[ -2  15 -23 -42   6   2  11 -10 -17 -13  28   4 -49   2   6  27 -10   3
  -3  10   9  -4 -14 -19  -1  -6   4  13  -6  -4 -14  11 -23 -23   2  -6
  -6  30  -3 -24   7   2   2  -1  -2  11  22  23 -25  17 -12   4  -5   4
   6   2  14 -12  -2 -19   1   0   0] : <21>
[ -7 -11  27 -17 -12  -7  -3   3   7  -2   1   5 -12   0 -10 -24 -26   6
   1   1   9  -4  15  14   7   1 -10  -2  -4   0  -8  12   8  -5  -3  -6
   2  -7   1   6   4   2  16  -4   1   7 -31   1  -3 -12   2 -10   0  -6
  -2  10  -6 -12   0  20  -1  26  -7] : <21>
[  5   3 -14  23  15   2  -6  -9  35   7  -6  -8 -63   8   9   5  17  -2
   4   1  -6   3  -6  10 -12   3 -40   1   4   2 -11  13   0 -10   8  -1
  -6   0  12   5   4   3   0   1  -6  -6 -21  -5  -6   3  33   0   9   2
   8  -2   9  -3  -3  29  -6  13  -5] : <24>
[ -1  -9   6 -12  -5   0  -6  15  -7   1 -17  11   6  -1  -2 -20 -12   5
  -1  -7  -6   4  12  -8  13   2  24  45  -1   4 -10  -7 -17   1   1   2
   6  -8  -2   8  -7  -3  13   0 -10 -15   8 -15   2  -2  34   5   2 -11
   3  -7 -11  55   5 -20   2   0   2] : <24>
[  3  -9 -15   5   6  12  -2  -4  21   9   2   0 -28   5   5   2   3  -1
   5   0  -7   3   6  -1  -2   3 -13  18   1   1  -7  -4  -5   1   0   3
  -4  -7  10  -7 -11  -5  15   0  -7 -19   2  -9  -3   8  52   4   7   1
   5  -5   9  34  -2   8   7   6   1] : <24>
[  1  -9 -14   1   6   6  -1   0  26   5   2  -1 -29   7   6   3   0  -1
   4   1  -3   1   2   3  -7   1 -19  17   2   0  -7  -1  -6  -5   2   0
  -4  -7   8 -10  -3  -3  12   0  -5 -15  -4  -4  -3   7  44   4   5   1
   4  -6  10  15  -3  10   0  11   1] : <24>
[ -1 -12   8  22  14   1  -8  11  36  10 -15   1 -32   6   2  -3  -7   0
   2  -4 -11   5  -6  14 -13   5 -16  26   3   4 -18  -2 -11  -2  11   4
   2 -17   8  -2  -4  -1   4   3  -9 -24 -19 -18   7   3  61   3   9  -2
   8  -9   4  31  -4  25   2  20   4] : <24>
[ -1 -10   6  -9  -3   2  -4  10   5   4 -12   9  -2   1  -1 -18 -12   4
   0  -8  -2   3  13  -5  10   2  16  43   0   4 -10  -5 -15   4 -10   1
   4 -10   2   4  -9  -3  17   0  -7 -13   7  -9   4  -2  35   4   2  -8
   3  -5  -6  47   2  -9   1   4   1] : <24>
[ -1   6  -9   0   9  14   5 -28  -4  -1  31  -8 -63  -1  -2  14  -7   0
   2  10   4  -2 -14  -1  -5   5 -27 -29  -7  -7 -12  15  11 -11   0  -4
  -6  13   8 -19  -6   6   0  -1  -4   8  -6   6 -29   8  -8  -5   6  11
  -2  12  16 -33  -3  33  12  15  -6] : <21>
[  3  -4  -9 -18  -6  12   5  -1 -21  -2   5  10   5   0  -2   0  -8   2
   1   0   3  -2   8 -24  12  -2  19  32  -2   2   2 -14 -14   2 -10   1
  -2  14  -1  -6 -11  -4  18  -1  -3  -5  37  -3   0   9  17   9  -3  -2
  -2  -6   2  32   3 -33  12  -8   2] : <21>
[  1  -1 -21  -2  12   1   1  -1  28  -1   9  -5 -51   6  10  21  -3  -1
   2   5  -1  -2 -13   5 -12  -2 -29   7   0  -2 -12   9  -7 -18   7  -3
  -6   6   5 -15   9   2   0   1  -6 -10  -5   7 -11  12  21   6   4   6
   5  -6  14 -21  -5  14  -5  16  -1] : <24>
[  9  -4 -18  -6  -7  23   6  -8 -20   3   7   7   4   0  -2  -2  12   0
   5   0   4  -2  16 -28  10   0  10  12   0   1  16 -14   0   9 -20   3
  -8  19   5   1 -16  -6  26  -3   0  -2  50  -5   0   9  23   8   0   1
  -6  -3   7  42   5 -33  21 -19  -1] : <21>
[  9   2 -38  10  10   4   6   2  32   1  11  -9 -31   8  11  25  23  -4
   4   3   8  -5  -9  -4 -11  -4 -32  -4   4   0   8   0   6  -9  -2  -1
 -11   8   8 -21   7   2   3   0  -2  -2  24  16   1  15  -4  11   1  11
  -6  -7  20 -32  -6   4  -6  -1  -3] : <21>
[  3   3  -4  -6  10  18  -3  -7 -12   1   0  11 -51   0  -3   0  -9   2
  -1  -2 -15   8   5 -18   9   4  23  39  -4   1 -19  -4 -28  -4   4   5
   2   8   5   3 -17  -4  21   1 -18 -18  19 -17 -18  15  59   6   7  -5
  12  -4  -2  63   5 -16  21  -5   3] : <21>
[ -9  12  26 -46  -7   9   9  -9 -46 -10  31   9 -13  -9 -16  11 -25   3
  -3  17   2   2   2 -17  12  -2  23 -17 -12  -6 -12   4  -6  -7 -11  -2
  -1  21  -8 -11  -5  -3  12  -4   1  12 -14   3 -31   0  15  -7  -7  -2
   7  11   7  22   5 -22  27  -3   3] : <21>
[ -2  -2   9 -18  -5   2   2   5  -6  -6   9   3 -18  -1 -10  -2 -11   3
   0   5   4  -2   6  -4   9  -1  -4   1  -5  -1  -3   3   2  -6  -6  -2
  -1   8   0  -3   3   0  17  -3  -4   2  -1  -1 -14   1   8   0  -3  -3
   0   2   1  13   1  -4   8   8  -3] : <21>
[ -7   3  28 -22 -11  15   4 -15 -47  -6  20   7 -10  -8 -14  -6 -18   4
   1  15   2  -1   2 -14  13   2  14 -16  -9  -4  -6   3   6  -4 -14  -1
  -2  24  -3   4  -9  -1  10  -4   2  10  -7 -13 -24  -6  21 -11  -4  -1
   1  12   3  20   7 -10  30   4  -1] : <21>
[ -1   4   3  17   9   1  -7 -19  26   8   5  -7 -52   0  -3  -4   3   1
   3   4  -8   6  -7  13  -7   7 -30 -13  -3  -1 -16  15   9  -3   8  -2
  -1 -10  11   4  -3   4  -3  -1  -8  -5 -29 -11 -17  -5  34  -7  11   1
   3   7   7  -5  -1  45   4  20  -6] : <24>
[  1   1   7  -7  -4   7   1 -11  -2  -1  14  -2 -46  -1  -7  -6 -10   2
   2   5   6  -2   6   1   3   3 -17 -23  -5  -2  -4  12  15  -6  -4  -4
  -3   3   6  -2  -3   4  14  -3  -3  10 -10   2 -16  -2 -11  -4   4   3
  -4  11   4 -17   1  17   9  11 -10] : <21>
[ -4  11  17 -22  -4  21   5 -30 -44  -6  31   5 -44  -9 -11   0 -16   3
   0  15   2   2  -3 -16   9   4   5 -26 -11  -7 -11  12   1  -8  -9  -1
  -4  29   1  -2 -15   2   8  -3  -3  16  -2  -5 -35   0   8 -11   3   3
   3  19   5  13   7  -2  31   2  -4] : <21>

[ 3  0 -1  0  1 -2  6  6  6  0  2 -3 -5 -2 -2  0 -7  0  2  2  2  6 -1  0
 -1  4] : [88]
[ 6  2  3 12  4 12 -7  4 -9  1 16  5  9 15  8  5 16  5 15 -2 -2 -2 14  5
  4  0] : [88]
[10  3 -1  5  3  4  8 14  5  1 14 -3 -1 21  2  5  5  4 11  2  2 15 18  6
  2  8] : [88]
[-2  2  1  3  0  4 -6 -5 -7  1  2  4  7  6  3  1 10  0 -5 -2 -2 -3  5  1
  2 -4] : [88]
[  5   0  -2  -1   3  -4   9   9   9   0   3  -5  -8  -1  -2   0 -11   1
   3   2   3   4  -2   0  -2   6] : [88]
[ 3  1  0  1  2  1  3  5  2  0  6 -1 -2  5  0  2 -1  2  5  1  1  4  4  1
  0  3] : [88]
[  5  -1  -3  -2   2  -5  13  12  11   0   1  -6  -9  -2  -3   0 -13   1
   4   3   4   8  -2   1  -2   8] : [88]
[ 4 -1 -1 -1  2 -3  6  8  7  0  1 -3 -6  2 -2  0 -7  1  4  2  3  6  1  0
 -1  5] : [88]
[ 7  0 -1  3  2  2  7 10  6  0  7 -3 -4  4  1  2 -6  3 11  2  2  5  1  4
 -1  7] : [86]
[21  1  1 20 10 16  9 31  5  0 32 -3 -2 23 11  9  3 10 39  2  2  8 16 11
  2 16] : [88]
[ 6  0 -2 -2  2 -2  9  8  9  0  4 -5 -6  2 -3  0 -9  1  4  2  3  8  0  1
 -1  7] : [88]
[21  1  2 22 10 17  6 28  3  0 32 -1 -1 20 13  9  4 12 39  1  1  3 14 11
  2 15] : [86]
[ 6  0 -1  3  2  1  4  8  3  0  5 -2 -3  4  1  1 -3  2  6  1  1  3  2  1
  0  4] : [86]
[ 4  0 -2 -2  1 -2  6  4  5  0  2 -3 -4  2 -2  0 -6  1  2  1  2  6  2  1
 -1  3] : [88]
[ 5  2 -1  0  1 -1  6  8  5  1  8 -2 -1 16  0  3  5  2  5  2  2 12 15  3
  2  4] : [88]
[  8   0  -2   1   3  -3  14  14  13   0   6  -6 -10   4  -2   1 -12   1
   8   4   4  12   2   2  -2  10] : [88]
[ 3  7  1  1  0  3 -3 -3 -5  2 16  2 14 42  2  7 30  2 -1  0 -2 18 39  8
  8 -2] : [88]
[ 5  1  0  2  1  2 -1  6  1  0  6  0  1  9  1  3  4  2  7  1  0  3  6  3
  1  2] : [88]
[  0   1   3   6   1   8 -11  -5 -10   0   5   6   9   7   5   2  14   1
   3  -3  -4  -7   4   3   2  -4] : [86]
[  7  -1  -2  -2   1  -4  11  10  11   0   1  -6 -10  -2  -3   0 -13   1
   5   3   4   9  -2   0  -2   7] : [88]
[  5   0  -3  -1   1  -3  11  11  10   0   1  -5 -10  -2  -3   0 -11   1
   5   3   3   7   1   1  -2   6] : [88]
[ 4  2  1  2  0  2  1  4  1  1  8  0  3 16  1  3  9  1  3  1  1  9 14  4
  3  3] : [88]
[ 3  0 -1 -2  1 -2  5  4  5  0  0 -2 -3  0 -1  0 -4  1  1  1  2  4  0  0
 -1  4] : [88]
[15  1  0 14  7 10  6 22  3  0 21 -2 -2 15  7  6  2  7 26  1  1  5 10  7
  1 11] : [86]
[ 6  5 -1  0  1 -2  5  3  5  1 12 -3  4 30 -1  4 14  1  1  2  2 19 27  4
  5  3] : [88]
[11  1 -2  2  3 -2 15 21 14  0 10 -7 -7 12 -2  3 -6  3 11  4  4 14  9  4
  0 11] : [88]
[ 5  0 -2 -1  2 -3 11 11 10  0  2 -5 -8  3 -4  0 -8  1  5  3  3  9  2  0
 -1  6] : [88]
[10  1  2 12  6 10  2 14  1  0 18  0  1 14  7  5  4  6 21  0  0  1  9  6
  1  8] : [86]
[ 6  0  0  2  2  1  5  8  5  0  5 -2 -3  1  0  1 -4  2  6  1  2  4  1  1
 -1  4] : [86]
[ 2  0  0  2  1  1  2  4  2  0  2 -2 -1  1  0  1 -1  0  3  0  1  1  0  0
  0  3] : [88]
[ 13   0  -1   7   4   4  12  20  10   0  14  -5  -8   5   2   3 -11   5
  19   3   4   6   1   5  -1  11] : [86]
[ 3  1  1  5  2  4 -2  3 -2  0  7  1  3  8  3  2  6  2  7  0 -1  2  6  3
  2  1] : [86]
[ 8  1  1  9  4  8  1 13  0  0 14  0  1 11  7  4  4  4 15  0  0  1  7  6
  1  7] : [86]
[ 7  0 -1  3  3  1  8 12  7  0  8 -4 -5  7  0  2 -5  3  9  2  2  8  5  3
  0 10] : [86]
[-1  2  2  2  0  3 -5 -5 -5  0  2  3  7 11  2  2 12  1  2 -1 -2  0 10  2
  3 -3] : [88]
[ 28  -1  -1  20  12  13  21  43  15   0  33  -8 -12  15   9   8 -13  12
  44   4   5  12  10  12  -1  24] : [86]
[25 -1  0 22 11 15 14 40 10  0 32 -5 -9 18 10  8 -8 11 45  2  4  8  9 12
 -1 20] : [86]
[ 4  0 -1 -1 -1 -2  7 10  7  0  2 -3 -5  1 -2  0 -6  0  3  2  3  6  1  0
 -1  4] : [88]
[-1  3  1  1  0  3 -4 -3 -4  1  5  2  7 14  1  2 11  0  1  0 -1  5 13  1
  3 -3] : [88]
[ 2  0 -1  0  0 -1  2  2  2  0  0 -1 -2  1 -1  0 -3  0  0  1  1  3  0 -1
  0  3] : [88]
[ 32   0  -1  24  13  15  22  51  18   0  39 -10 -14  22  11  10 -15  14
  53   5   5  15  13  13  -1  28] : [86]
[ 9  0 -1  6  2  3  7 15  5  0 10 -3 -4  5  2  2 -5  3 13  1  2  5  4  3
 -1  8] : [86]
[  5   0  -2  -1   1  -4  10  10   9   0   0  -5  -8   1  -2   1 -10   1
   5   2   3   7  -1   1  -1   6] : [88]
[  8  -1  -2   0   2  -3  11  13  10   0   3  -6  -8   1  -2   1 -11   2
   5   3   4   8  -1   1  -2   8] : [88]
[ 2  1  2  4  2  5 -2  0 -4  0  7  2  3  9  3  2  8  2  5  0 -1 -1  4  2
  2 -1] : [88]
[  5   0  -3  -4   1  -6  11  12  11   0   3  -6  -9   1  -3   0 -11   1
   3   3   3  11   0   0  -2   7] : [88]
[ 6  0 -1  3  2  0  7 10  6  0  5 -4 -5  7  0  2 -6  2  7  2  1  7  2  2
 -1  6] : [86]
[ 5  1 -1  1  1 -1  5  9  4  0  5 -2 -2  7  0  2 -1  1  5  2  1  8  6  2
  0  5] : [88]
[13  0 -1  9  5  5 11 21  8  0 16 -5 -5 10  4  4 -4  5 20  3  3  8  6  6
  0 11] : [86]
[ 4  1  1  4  3  6  0  6  0  0  8  0  3 12  4  3  6  3  9  0  0  4  9  4
  1  3] : [88]
[ 6  1  0  1  1 -1  3  7  4  0  5 -2 -2  4  0  1 -1  1  3  1  1  3  3  2
  0  5] : [86]
[ 27   0  -1  21  11  15  20  44  15   0  35  -8 -12  20  10   9 -11  13
  50   4   4  12  10  13  -1  23] : [86]
[ 5  0 -1  0  1 -2  6  8  7  0  3 -3 -6  0 -1  0 -6  1  5  2  2  6  3  1
 -1  5] : [88]
[ 4  0 -1 -1  1 -2  7  8  6  0  4 -4 -4  2 -2  1 -5  1  4  2  2  7  1  0
 -1  5] : [86]
[ 4  3 -1  0  1 -1  6  7  5  1  8 -2  1 20 -1  3  7  2  4  2  2 14 16  4
  3  3] : [88]
